Here is a tiny trained network, its code and every weight. The questions are about switching its units off for an input and a target symbol, where a switched-off unit gives its printed mean instead of its output.

import numpy as np


def w(rows, s, z=0):
    codes = np.array(rows[::2]) - 128.0
    scale = np.full(codes.shape[1], s)
    scale[-1] = z or s
    return codes * scale


def f(y):
    return y / 2 * (1 + np.tanh(0.7978845608 * (y + 0.044715 * y**3)))


def softmax(a):
    e = np.exp(a - a.max(-1, keepdims=True))
    return e / e.sum(-1, keepdims=True)


def log_softmax(a):
    a = a - a.max(-1, keepdims=True)
    return a - np.log(np.exp(a).sum(-1, keepdims=True))


def net(x, mask):
    ids = ['αβγδεζηθλμξπστφω'.index(c) for c in x.split()]
    T = len(ids)
    res = E[ids] + P[:T]
    u = 0
    for l in range(2):
        q, k, v = (res @ M[l].T for M in (Q, K, V))
        z = softmax(np.where(np.tri(T) > 0, q @ k.T / 2**0.5, -1e9)) @ v
        res = res + np.where(mask[u], z, O[l][:, -1]) @ O[l][:, :-1]
        u += 1
        y = f(res @ A[l][:, :-1].T + A[l][:, -1])
        res = res + np.where(mask[u : u + 8], y, B[l][:, -1]) @ B[l][:, :-1]
        u += 8
    return log_softmax(res[-1] @ U[:, :-1].T + U[:, -1])


Q, K, V, O, A, B = {}, {}, {}, {}, {}, {}
E = w([
[99,166,13,70],'α',
[92,168,50,99],'β',
[97,129,107,188],'γ',
[77,182,132,160],'δ',
[174,110,150,18],'ε',
[159,62,127,105],'ζ',
[132,61,125,179],'η',
[147,57,186,180],'θ',
[129,172,96,12],'λ',
[114,79,47,187],'μ',
[168,125,71,11],'ξ',
[96,130,130,206],'π',
[170,74,97,82],'σ',
[96,140,124,138],'τ',
[142,74,80,138],'φ',
[120,71,123,250],'ω',
],0.015)
P = w([
[29,126,144,116],'0',
[195,133,34,197],'1',
[135,53,37,141],'2',
[116,149,144,121],'3',
[185,148,7,199],'4',
[129,72,73,128],'5',
],0.02)
Q[0] = w([
[254,138,50,241],'L0H0',
[234,214,101,159],'L0H0',
],0.0048)
K[0] = w([
[1,54,143,154],'L0H0',
[26,195,152,28],'L0H0',
],0.0068)
V[0] = w([
[143,234,52,152],'L0H0',
[149,254,161,45],'L0H0',
],0.0047)
O[0] = w([
[141,124,147,166,94],'L0H0',
[255,199,118,94,3],'L0H0',
],0.0068,0.0059)
A[0] = w([
[124,87,114,213,103],'L0N0',
[96,136,134,183,79],'L0N1',
[119,195,143,180,155],'L0N2',
[94,133,180,175,1],'L0N3',
[108,97,56,132,192],'L0N4',
[216,186,85,170,142],'L0N5',
[84,176,247,99,207],'L0N6',
[103,80,124,81,106],'L0N7',
],0.014,0.006)
B[0] = w([
[149,159,113,78,223],'L0N0',
[111,113,168,102,153],'L0N1',
[162,91,105,90,137],'L0N2',
[250,218,166,73,133],'L0N3',
[104,115,205,114,253],'L0N4',
[206,85,150,169,182],'L0N5',
[243,239,82,235,147],'L0N6',
[113,144,205,175,161],'L0N7',
],0.011,0.019)
Q[1] = w([
[35,192,188,6],'L1H0',
[220,3,102,43],'L1H0',
],0.0067)
K[1] = w([
[145,29,106,96],'L1H0',
[58,150,254,102],'L1H0',
],0.0081)
V[1] = w([
[193,195,96,25],'L1H0',
[115,99,166,2],'L1H0',
],0.0078)
O[1] = w([
[50,252,225,176,2],'L1H0',
[254,128,233,16,87],'L1H0',
],0.0086,0.0058)
A[1] = w([
[94,60,178,51,31],'L1N0',
[11,139,52,37,125],'L1N1',
[161,7,102,125,145],'L1N2',
[123,229,105,61,108],'L1N3',
[124,103,136,226,140],'L1N4',
[142,210,170,165,207],'L1N5',
[32,102,105,187,167],'L1N6',
[203,176,35,172,11],'L1N7',
],0.011,0.013)
B[1] = w([
[139,166,133,198,182],'L1N0',
[177,247,159,131,143],'L1N1',
[93,157,131,105,253],'L1N2',
[31,175,19,86,136],'L1N3',
[123,193,70,130,178],'L1N4',
[190,76,132,126,171],'L1N5',
[139,52,159,117,180],'L1N6',
[37,153,243,146,155],'L1N7',
],0.014,0.026)
U = w([
[117,250,131,123,20],'α',
[226,183,134,154,124],'β',
[208,102,70,172,209],'γ',
[39,139,119,162,7],'δ',
[116,173,112,191,96],'ε',
[94,38,80,148,202],'ζ',
[198,11,172,147,142],'η',
[196,160,151,214,20],'θ',
[38,183,82,99,53],'λ',
[118,146,241,132,79],'μ',
[117,140,39,82,254],'ξ',
[152,191,58,159,211],'π',
[69,9,135,31,109],'σ',
[108,66,143,201,61],'τ',
[61,91,173,114,226],'φ',
[211,146,127,76,134],'ω',
],0.012,0.0096)

Each question gives the input, a string of symbols that net reads in full, and the target symbol t.
The units are the heads (2 rows each of Q, K, V and O) and the neurons (one row each of A and B). Each row of codes is followed by its name. A weight is (code - 128) times the scale printed after its matrix; where a second scale follows, it is the last column's (O, A, B and U).
mask holds one flag per unit, layer by layer, with each layer's heads first. A switched-off unit (its flag False) gives its mean, the last column of its rows in O or B, instead of its output. The means were averaged over made-up inputs and are rounded, as every weight is.
A unit's drop is (log p(t) with every unit on - log p(t) with that unit switched off) / (log p(t) with every unit on - log p(t) with every unit switched off).
The circuit of an input: a set's keep is (log p(t) with only the set's units on - log p(t) with every unit switched off) / (log p(t) with every unit on - log p(t) with every unit switched off). Starting from the 12 units with the biggest drops (on a tie, the unit counted first), units are removed one at a time, each time the one whose removal leaves the highest keep (on an exact tie, the one counted first), for as long as the keep stays at least 0.8.
units of the circuit, in order: the units of the circuit, biggest drop first
unit that matters most: the unit with the biggest drop
top k neurons: the k neurons with the biggest drops, biggest first
k most important neurons of layer l: the k neurons of layer l with the biggest drops, biggest first
input α γ θ, target μ: units of the circuit, in order => (L1H0)
input θ δ τ, target μ: units of the circuit, in order => (L0N5 L1N1 L0N6 L1N4)
input β β φ, target μ: units of the circuit, in order => (L0N4 L1H0)
input η φ γ π, target π: 4 most important neurons of layer 0 => (L0N3 L0N4 L0N6 L0N5)
input φ φ θ, target μ: units of the circuit, in order => (L1N0 L1H0 L1N2)
input θ σ θ τ, target τ: 3 most important neurons of layer 0 => (L0N4 L0N0 L0N6)
input ζ φ φ γ τ ω, target μ: top 4 neurons => (L0N0 L1N0 L0N6 L1N4)
input τ φ π γ, target γ: top 3 neurons => (L0N5 L1N2 L0N4)
input τ ε σ, target μ: units of the circuit, in order => (L0N4 L1N0 L1H0 L0N5)
input ξ β β ω ω π, target μ: 2 most important neurons of layer 1 => (L1N1 L1N6)
input γ ζ ω σ, target σ: units of the circuit, in order => (L1N0 L0N4)
input θ μ η ε ζ, target ζ: top 2 neurons => (L0N6 L1N6)
input ε ζ ξ α η, target ε: top 2 neurons => (L0N6 L1N4)
input φ ω φ θ η, target σ: unit that matters most => L0N7
input π η ω ε δ, target γ: top 4 neurons => (L0N3 L0N6 L1N4 L1N2)
input γ π β γ η, target π: 4 most important neurons of layer 0 => (L0N6 L0N5 L0N3 L0N0)
input ζ ζ π, target μ: top 2 neurons => (L0N5 L1N1)
input μ ω ξ φ σ, target ω: 3 most important neurons of layer 0 => (L0N6 L0N4 L0N5)
input λ φ ξ, target μ: units of the circuit, in order => (L1H0 L0N4)
input ε ε η, target μ: units of the circuit, in order => (L1H0)
